Below is a small trained network, with its code and all its weights. Each question gives an input and a class and asks what happens when units are switched off, that is, made to give their printed mean instead of their output.

import numpy as np


def w(rows, s, z=0):
    codes = np.array(rows[::2]) - 128.0
    scale = np.full(codes.shape[1], s)
    scale[-1] = z or s
    return codes * scale


def norm(h):
    return h / np.sqrt((h * h).mean(-1, keepdims=True) + 1e-5)


def f(y):
    return np.maximum(y, 0)


def log_softmax(a):
    a = a - a.max(-1, keepdims=True)
    return a - np.log(np.exp(a).sum(-1, keepdims=True))


def net(x, mask):
    res = np.array(x, float).reshape(1, 8) / 4 @ E
    u = 0
    for l in range(2):
        y = f(norm(res) @ A[l][:, :-1].T + A[l][:, -1])
        res = res + np.where(mask[u : u + 13], y, B[l][:, -1]) @ B[l][:, :-1]
        u += 13
    return log_softmax(norm(res)[-1] @ U[:, :-1].T + U[:, -1])


A, B = {}, {}
E = w([
[150,89,123,2,133],'x0',
[200,13,121,129,143],'x1',
[171,102,67,228,37],'x2',
[159,116,248,88,47],'x3',
[182,85,117,112,41],'x4',
[249,178,143,115,117],'x5',
[153,35,228,128,60],'x6',
[101,79,123,164,254],'x7',
],0.0047)
A[0] = w([
[123,141,69,168,164,183],'0.n1',
[152,142,108,2,171,123],'0.n2',
[91,112,151,156,150,102],'0.n3',
[172,139,104,125,78,25],'0.n4',
[112,118,161,81,167,133],'0.n5',
[112,171,83,147,97,118],'0.n6',
[189,100,153,114,148,87],'0.n7',
[136,127,148,190,28,164],'0.n8',
[175,104,233,157,198,188],'0.n9',
[116,206,128,106,89,157],'0.n10',
[138,73,138,133,125,101],'0.n11',
[100,117,64,185,136,6],'0.n12',
[59,203,139,153,120,137],'0.n13',
],0.0098,0.0026)
B[0] = w([
[133,146,101,130,180,227],'0.n1',
[108,132,79,63,107,249],'0.n2',
[198,191,161,110,113,173],'0.n3',
[125,116,110,235,113,171],'0.n4',
[144,133,108,113,161,204],'0.n5',
[145,97,219,95,220,191],'0.n6',
[128,167,254,153,89,187],'0.n7',
[78,106,180,133,169,253],'0.n8',
[228,125,189,86,150,249],'0.n9',
[103,112,182,220,100,214],'0.n10',
[42,151,106,59,134,180],'0.n11',
[206,90,37,125,110,186],'0.n12',
[90,189,219,123,204,229],'0.n13',
],0.0068,0.0046)
A[1] = w([
[197,34,121,135,86,72],'1.n1',
[39,82,143,112,84,87],'1.n2',
[146,112,121,142,2,198],'1.n3',
[159,91,30,200,140,4],'1.n4',
[123,171,185,113,150,83],'1.n5',
[187,166,207,143,197,125],'1.n6',
[187,91,167,193,85,99],'1.n7',
[156,155,144,170,135,117],'1.n8',
[218,196,122,135,132,98],'1.n9',
[198,104,110,66,131,93],'1.n10',
[129,231,133,133,159,109],'1.n11',
[65,151,112,64,142,84],'1.n12',
[113,147,111,68,199,121],'1.n13',
],0.0097,0.0023)
B[1] = w([
[42,167,181,198,149,173],'1.n1',
[30,91,55,131,86,164],'1.n2',
[2,198,182,99,162,174],'1.n3',
[232,8,49,234,91,162],'1.n4',
[150,89,159,121,102,195],'1.n5',
[171,90,80,120,132,254],'1.n6',
[140,169,135,188,174,187],'1.n7',
[89,154,133,98,145,164],'1.n8',
[36,80,155,162,173,170],'1.n9',
[111,122,146,17,159,180],'1.n10',
[60,123,184,145,158,193],'1.n11',
[107,184,48,182,145,176],'1.n12',
[91,110,73,155,176,209],'1.n13',
],0.0064,0.0074)
U = w([
[137,80,139,87,102,124],'0',
[215,98,34,210,91,135],'1',
[92,165,114,135,223,245],'2',
[94,175,68,63,69,119],'3',
[153,162,251,168,126,150],'4',
[93,145,163,136,24,2],'5',
[217,123,165,53,99,62],'6',
[152,139,113,144,95,17],'7',
],0.017,0.0043)

Each question gives the input, the list of numbers given to net, and the class t.
The units are the neurons (one row each of A and B). Each row of codes is followed by its name. A weight is (code - 128) times the scale printed after its matrix; where a second scale follows, it is the last column's (A, B and U).
mask holds one flag per neuron, layer by layer. A switched-off neuron (its flag False) gives its mean, the last column of its row in B, instead of its output. The means were averaged over made-up inputs and are rounded, as every weight is.
A unit's drop is (log p(t) with every unit on - log p(t) with that unit switched off) / (log p(t) with every unit on - log p(t) with every unit switched off).
The circuit of an input: a set's keep is (log p(t) with only the set's units on - log p(t) with every unit switched off) / (log p(t) with every unit on - log p(t) with every unit switched off). Starting from the 12 units with the biggest drops (on a tie, the unit counted first), units are removed one at a time, each time the one whose removal leaves the highest keep (on an exact tie, the one counted first), for as long as the keep stays at least 0.8.
units of the circuit, in order: the units of the circuit, biggest drop first
most important unit: the unit with the biggest drop
top k neurons: the k neurons with the biggest drops, biggest first
drop of u: that unit's drop, to one decimal
input [-4,-4,2,0,-1,7,-2,2], class 4: units of the circuit, in order -> 0.n10, 1.n13
input [-5,3,7,6,1,5,-8,7], class 1: units of the circuit, in order -> 1.n4
input [-7,-2,4,-5,2,-4,2,6], class 1: units of the circuit, in order -> 0.n12, 1.n4
input [8,-5,-2,7,-1,-6,-2,-5], class 3: units of the circuit, in order -> 0.n2, 1.n12, 0.n8
input [5,-7,6,3,8,-4,-2,-6], class 4: units of the circuit, in order -> 0.n10, 0.n6
input [1,8,1,-2,2,-1,4,-5], class 5: top 2 neurons -> 0.n11, 1.n2
input [-5,5,0,2,2,-2,2,-5], class 2: top 3 neurons -> 1.n2, 0.n13, 1.n3
input [-2,-3,1,-3,-3,-4,0,-7], class 4: top 2 neurons -> 0.n10, 0.n2
input [-2,7,-6,-8,-1,-8,-4,4], class 1: top 2 neurons -> 1.n4, 0.n12
input [1,6,5,0,-2,5,-3,5], class 1: top 2 neurons -> 1.n4, 0.n13
input [3,4,-2,2,-6,5,8,1], class 6: drop of 0.n7 -> -0.1
input [5,7,-5,2,-7,-3,8,-5], class 6: drop of 0.n9 -> 0.4
input [8,6,0,0,1,-2,0,0], class 3: drop of 0.n11 -> 0.1
input [5,2,-7,3,-8,-2,6,4], class 6: most important unit -> 0.n9
